Below is a small trained network, with its code and all its weights. Each question gives an input and a class and asks what happens when units are switched off, that is, made to give their printed mean instead of their output.

import numpy as np


def w(rows, s, z=0):
    codes = np.array(rows[::2]) - 128.0
    scale = np.full(codes.shape[1], s)
    scale[-1] = z or s
    return codes * scale


def norm(h):
    return h / np.sqrt((h * h).mean(-1, keepdims=True) + 1e-5)


def f(y):
    return np.maximum(y, 0)


def log_softmax(a):
    a = a - a.max(-1, keepdims=True)
    return a - np.log(np.exp(a).sum(-1, keepdims=True))


def net(x, mask):
    res = np.array(x, float).reshape(1, 7) / 4 @ E
    u = 0
    for l in range(4):
        y = f(norm(res) @ A[l][:, :-1].T + A[l][:, -1])
        res = res + np.where(mask[u : u + 4], y, B[l][:, -1]) @ B[l][:, :-1]
        u += 4
    return log_softmax(norm(res)[-1] @ U[:, :-1].T + U[:, -1])


A, B = {}, {}
E = w([
[99,163,254],'x0',
[101,127,108],'x1',
[171,118,119],'x2',
[101,66,122],'x3',
[4,185,79],'x4',
[138,217,141],'x5',
[82,255,163],'x6',
],0.0058)
A[0] = w([
[202,3,3,85],'L0N0',
[125,185,164,104],'L0N1',
[162,160,103,2],'L0N2',
[49,218,253,217],'L0N3',
],0.0064,0.0026)
B[0] = w([
[165,22,94,220],'L0N0',
[254,148,173,163],'L0N1',
[79,94,165,132],'L0N2',
[117,203,49,253],'L0N3',
],0.0069,0.0053)
A[1] = w([
[170,203,2,246],'L1N0',
[112,65,136,65],'L1N1',
[94,203,195,191],'L1N2',
[77,35,99,184],'L1N3',
],0.0078,0.0014)
B[1] = w([
[36,50,213,253],'L1N0',
[145,148,129,160],'L1N1',
[164,201,253,200],'L1N2',
[3,40,215,199],'L1N3',
],0.0055,0.0056)
A[2] = w([
[134,254,143,161],'L2N0',
[214,21,190,190],'L2N1',
[121,175,83,206],'L2N2',
[71,141,172,1],'L2N3',
],0.008,0.00091)
B[2] = w([
[90,111,159,231],'L2N0',
[61,168,109,255],'L2N1',
[255,119,108,153],'L2N2',
[123,72,183,178],'L2N3',
],0.008,0.0055)
A[3] = w([
[136,43,122,80],'L3N0',
[109,144,2,84],'L3N1',
[204,190,221,110],'L3N2',
[139,51,58,1],'L3N3',
],0.0079,0.00091)
B[3] = w([
[135,130,18,214],'L3N0',
[111,75,65,155],'L3N1',
[253,181,123,254],'L3N2',
[96,143,90,205],'L3N3',
],0.0075,0.0041)
U = w([
[207,194,109,220],'0',
[119,65,54,237],'1',
[157,12,46,6],'2',
[104,101,143,95],'3',
],0.011,0.0023)

Each question gives the input, the list of numbers given to net, and the class t.
The units are the neurons (one row each of A and B). Each row of codes is followed by its name. A weight is (code - 128) times the scale printed after its matrix; where a second scale follows, it is the last column's (A, B and U).
mask holds one flag per neuron, layer by layer. A switched-off neuron (its flag False) gives its mean, the last column of its row in B, instead of its output. The means were averaged over made-up inputs and are rounded, as every weight is.
A unit's drop is (log p(t) with every unit on - log p(t) with that unit switched off) / (log p(t) with every unit on - log p(t) with every unit switched off).
The circuit of an input: a set's keep is (log p(t) with only the set's units on - log p(t) with every unit switched off) / (log p(t) with every unit on - log p(t) with every unit switched off). Starting from the 12 units with the biggest drops (on a tie, the unit counted first), units are removed one at a time, each time the one whose removal leaves the highest keep (on an exact tie, the one counted first), for as long as the keep stays at least 0.8.
circuit, biggest first: the units of the circuit, biggest drop first
top k neurons: the k neurons with the biggest drops, biggest first
k most important neurons of layer l: the k neurons of layer l with the biggest drops, biggest first
drop when u is switched off: that unit's drop, to one decimal
input [-3,7,0,-5,-8,-5,6], class 1: circuit, biggest first	L1N2; L2N1; L3N2
input [-3,6,-6,2,-7,7,1], class 1: circuit, biggest first	L1N2
input [-3,0,-8,3,-6,8,-1], class 1: circuit, biggest first	L1N2; L2N1
input [7,-4,-3,3,-3,1,-3], class 0: circuit, biggest first	L1N0; L3N2; L1N3
input [6,5,-3,-3,1,-8,4], class 0: 2 most important neurons of layer 0	L0N0; L0N1
input [6,6,-4,0,-6,-8,3], class 0: top 2 neurons	L0N0; L1N0
input [5,5,-8,5,-7,-3,2], class 0: 2 most important neurons of layer 0	L0N0; L0N3
input [6,8,-6,-6,0,5,-8], class 0: 2 most important neurons of layer 0	L0N0; L0N1
input [2,-1,4,2,-3,-1,2], class 0: drop when L3N2 is switched off	0.1
input [8,-6,-6,1,-7,-3,-1], class 0: drop when L1N0 is switched off	0.2
